Below is a small trained network, with its code and all its weights. Each question gives an input and a class and asks what happens when units are switched off, that is, made to give their printed mean instead of their output.

import numpy as np


def w(rows, s, z=0):
    codes = np.array(rows[::2]) - 128.0
    scale = np.full(codes.shape[1], s)
    scale[-1] = z or s
    return codes * scale


def f(y):
    return np.maximum(y, 0)


def log_softmax(a):
    a = a - a.max(-1, keepdims=True)
    return a - np.log(np.exp(a).sum(-1, keepdims=True))


def net(x, mask):
    res = np.array(x, float).reshape(1, 7) / 4 @ E
    y = f(res @ A[0][:, :-1].T + A[0][:, -1])
    res = res + np.where(mask, y, B[0][:, -1]) @ B[0][:, :-1]
    return log_softmax(res[-1] @ U[:, :-1].T + U[:, -1])


A, B = {}, {}
E = w([
[144,51,153,201,104,81,117],'x0',
[176,98,99,185,254,100,202],'x1',
[87,146,117,137,86,139,168],'x2',
[89,112,222,150,65,158,208],'x3',
[42,129,89,103,92,71,39],'x4',
[51,177,159,125,137,46,107],'x5',
[166,232,156,159,111,83,175],'x6',
],0.0096)
A[0] = w([
[72,94,129,139,163,84,134,215],'n0',
[213,190,56,149,94,126,189,176],'n1',
[28,223,153,60,102,179,86,168],'n2',
[148,36,86,134,207,102,75,161],'n3',
[181,254,181,159,172,143,98,200],'n4',
[57,130,211,236,121,39,149,132],'n5',
[203,147,97,159,200,97,112,253],'n6',
[143,105,172,116,22,179,165,254],'n7',
],0.0084,0.0023)
B[0] = w([
[5,131,185,122,132,136,74,175],'n0',
[170,150,116,153,113,116,178,202],'n1',
[169,222,90,80,91,117,135,247],'n2',
[76,52,70,148,136,139,118,220],'n3',
[132,136,141,81,204,116,159,213],'n4',
[105,86,184,115,62,76,143,212],'n5',
[123,83,113,166,177,77,135,230],'n6',
[150,110,162,114,117,177,130,216],'n7',
],0.012,0.011)
U = w([
[101,134,202,113,62,45,147,6],'0',
[70,201,90,131,129,146,175,251],'1',
[177,115,163,146,83,237,146,180],'2',
[185,144,127,152,159,38,184,125],'3',
[159,236,132,9,82,80,120,63],'4',
[86,101,56,141,147,73,55,169],'5',
],0.011,0.0018)

Each question gives the input, the list of numbers given to net, and the class t.
The units are the neurons (one row each of A and B). Each row of codes is followed by its name. A weight is (code - 128) times the scale printed after its matrix; where a second scale follows, it is the last column's (A, B and U).
mask holds one flag per neuron, in row order. A switched-off neuron (its flag False) gives its mean, the last column of its row in B, instead of its output. The means were averaged over made-up inputs and are rounded, as every weight is.
A unit's drop is (log p(t) with every unit on - log p(t) with that unit switched off) / (log p(t) with every unit on - log p(t) with every unit switched off).
The circuit of an input: a set's keep is (log p(t) with only the set's units on - log p(t) with every unit switched off) / (log p(t) with every unit on - log p(t) with every unit switched off). Starting from all 8 units, units are removed one at a time, each time the one whose removal leaves the highest keep (on an exact tie, the one counted first), for as long as the keep stays at least 0.8.
circuit, biggest first: the units of the circuit, biggest drop first
unit that matters most: the unit with the biggest drop
top k neurons: the k neurons with the biggest drops, biggest first
drop when u is switched off: that unit's drop, to one decimal
input [1,-4,-1,2,3,-3,-2], class 4: unit that matters most	n3
input [-4,0,8,1,-7,0,1], class 2: circuit, biggest first	n7; n2
input [-6,4,5,7,-1,-4,5], class 2: top 3 neurons	n7; n6; n2
input [0,-8,2,7,4,-4,-6], class 4: top 2 neurons	n2; n3
input [-1,-5,-5,4,-8,7,-8], class 2: top 2 neurons	n7; n4
input [7,-7,8,6,-5,2,-6], class 2: top 2 neurons	n7; n6
input [7,2,1,5,-2,-4,3], class 2: top 3 neurons	n7; n6; n0
input [8,7,2,0,0,8,-2], class 0: drop when n5 is switched off	2.2
input [1,5,-5,2,4,8,4], class 0: drop when n5 is switched off	0.4
input [6,7,1,-7,-6,5,-1], class 5: drop when n3 is switched off	0.4
